m =
[[124 129 128 138 129 134 126 133 130 116]
 [122 131 129 113 136 128 124 116 126 111]
 [129 129 126 120 131 134 118 138 124 134]
 [128 121 129 128 124 135 128  98 130 131]
 [125 123 129 124 127 116 128 111 129 132]
 [131 130 107 131 128 121 127 123 126 126]]
Indices start at 0.
(0, 0) = 124
(0, 1) = 129
(4, 6) = 128
(2, 1) = 129
(4, 8) = 129
(5, 1) = 130
(3, 1) = 121
(0, 5) = 134
(4, 3) = 124
(3, 9) = 131
(2, 9) = 134
(1, 8) = 126
(3, 0) = 128
(5, 6) = 127
(3, 4) = 124
(5, 0) = 131
(5, 5) = 121
(4, 9) = 132
(5, 3) = 131
(1, 2) = 129
(1, 3) = 113
(4, 1) = 123

data =
116  118  117  119  120  120  122  142  120  118
143  140  139  137  141  138  139  118  139  137
137  136  131  130  138  131  137  127  138  135
144  112  117  122  145  117  146  113  129  114
118  129  128  127  118  128  118  132  124  129
104  112  103  103  112  104  117  149  118  115
121  124  125  124  120  124  121  125  123  126
data[0,-10]	116
data[4,4]	118
data[5]	[104, 112, 103, 103, 112, 104, 117, 149, 118, 115]
data[4,5]	128
data[0,3]	119
data[-1,-8]	125
data[1,9]	137
data[-2,-5]	104
data[-5,-3]	127
data[1]	[143, 140, 139, 137, 141, 138, 139, 118, 139, 137]
data[2,-7]	130
data[-3,1]	129
data[-1,-2]	123
data[5,9]	115
data[:, -6]	[120, 141, 138, 145, 118, 112, 120]
data[:, 6]	[122, 139, 137, 146, 118, 117, 121]
data[-3]	[118, 129, 128, 127, 118, 128, 118, 132, 124, 129]
data[0,-6]	120
data[-5,-8]	131
data[:, -8]	[117, 139, 131, 117, 128, 103, 125]
data[2,-6]	138

x = [134 107 131 138 125 124 125 139 135 131 103 126]
x[0]: 134
x[11]: 126
x[8]: 135

B =
[[138 125 138  99 136 152 111 124]
 [112 137 115 118 128 136 141 119]
 [149 124 124 134 111 121 137 124]
 [130 114 131 149 130 100 130 144]]
B[0, 0]	138
B[0, 6]	111
B[2, 2]	124
B[0, 7]	124
B[1, 4]	128
B[1, 0]	112
B[2]	[149, 124, 124, 134, 111, 121, 137, 124]
B[0]	[138, 125, 138, 99, 136, 152, 111, 124]
B[:, 6]	[111, 141, 137, 130]
B[:, 4]	[136, 128, 111, 130]
B[:, 1]	[125, 137, 124, 114]
B[2, 7]	124

grid = [156 113 114 144 157 142 136 106 100 153]
grid[0]: 156
grid[4]: 157
grid[2]: 114
grid[6]: 136

X =
136,137,119,128,129,119,144,152,128,127
149,138,151,106,125,118,144,123,117,134
127,149,140,104,118,112,133,123,146,110
135,113,148,136,111,131,137,149,141,147
150,152,142,120,137,147,143,124,113,141
128,144,107,142,121,135,114,139,116,105
149,143,147,132,151,129,111,105,148,105
131,127,139,135,108,120,117,128,144,127
146,113,125,139,143,126,106,105,122,116
117,122,129,114,135,113,117,144,111,144
135,133,122,125,147,107,141,122,151,147
117,152,107,125,112,107,111,149,144,110
118,134,125,144,128,150,134,108,148,142
123,140,145,105,147,118,146,120,133,141
X[0,0]	136
X[12,1]	134
X[11,1]	152
X[:, 3]	[128, 106, 104, 136, 120, 142, 132, 135, 139, 114, 125, 125, 144, 105]
X[13,0]	123
X[2,5]	112
X[12]	[118, 134, 125, 144, 128, 150, 134, 108, 148, 142]
X[3]	[135, 113, 148, 136, 111, 131, 137, 149, 141, 147]
X[9]	[117, 122, 129, 114, 135, 113, 117, 144, 111, 144]
X[0,6]	144
X[11]	[117, 152, 107, 125, 112, 107, 111, 149, 144, 110]
X[4,9]	141
X[4]	[150, 152, 142, 120, 137, 147, 143, 124, 113, 141]
X[12,5]	150
X[11,9]	110
X[0,2]	119
X[:, 2]	[119, 151, 140, 148, 142, 107, 147, 139, 125, 129, 122, 107, 125, 145]
X[6,2]	147
X[4,1]	152
X[10,7]	122
X[:, 7]	[152, 123, 123, 149, 124, 139, 105, 128, 105, 144, 122, 149, 108, 120]
X[13,4]	147
X[8,6]	106
X[7,3]	135
X[0,7]	152
X[4,4]	137
X[1,5]	118
X[7,7]	128
X[12,3]	144
X[8,0]	146
X[12,6]	134
X[12,0]	118
X[3,0]	135
X[13,3]	105
X[13,5]	118

W =
[[109 124 129 122 122 124 123 129 131 130 112]
 [130 123 122 155 125 132 136 126 124 138 112]
 [128 125 124 154 128 126 131 132 119 138 114]
 [132 122 119 151 126 128 136 130 123 135 116]
 [132 123 124 153 122 128 133 134 125 135 114]
 [134 126 120 153 126 131 133 134 120 132 120]
 [133 122 114 157 125 131 140 136 120 134 112]
 [131 127 122 154 127 130 135 134 124 138 114]
 [138 114 131 127 130 117 124 138 123 114 121]
 [136 129 132 154 115 126 137 129 128 138 110]
 [135 123 121 153 119 130 133 133 123 130 112]
 [135 124 127 154 127 129 132 130 124 134 115]
 [131 120 129 153 124 124 137 125 123 141 114]
 [137 122 120 152 121 130 133 127 124 137 119]]
W[-14][-11]: 109
W[-5]: [136, 129, 132, 154, 115, 126, 137, 129, 128, 138, 110]
W[:, 8]: [131, 124, 119, 123, 125, 120, 120, 124, 123, 128, 123, 124, 123, 124]
W[:, -2]: [130, 138, 138, 135, 135, 132, 134, 138, 114, 138, 130, 134, 141, 137]
W[:, -4]: [129, 126, 132, 130, 134, 134, 136, 134, 138, 129, 133, 130, 125, 127]
W[-11][-6]: 128
W[1][-1]: 112
W[-7][2]: 122
W[-7][-8]: 154
W[9][4]: 115
W[5][2]: 120
W[9][7]: 129
W[-2][-5]: 137
W[-11][3]: 151
W[6]: [133, 122, 114, 157, 125, 131, 140, 136, 120, 134, 112]
W[5][-2]: 132
W[2][3]: 154
W[13][6]: 133
W[1][-5]: 136
W[-10][2]: 124
W[-1]: [137, 122, 120, 152, 121, 130, 133, 127, 124, 137, 119]
W[:, -6]: [124, 132, 126, 128, 128, 131, 131, 130, 117, 126, 130, 129, 124, 130]
W[:, 3]: [122, 155, 154, 151, 153, 153, 157, 154, 127, 154, 153, 154, 153, 152]
W[8][-5]: 124
W[-14][4]: 122
W[-4][10]: 112
W[7][8]: 124
W[-13][-2]: 138
W[-5][1]: 129
W[4]: [132, 123, 124, 153, 122, 128, 133, 134, 125, 135, 114]
W[2][-11]: 128
W[8][7]: 138
W[-7][6]: 135
W[8][-1]: 121
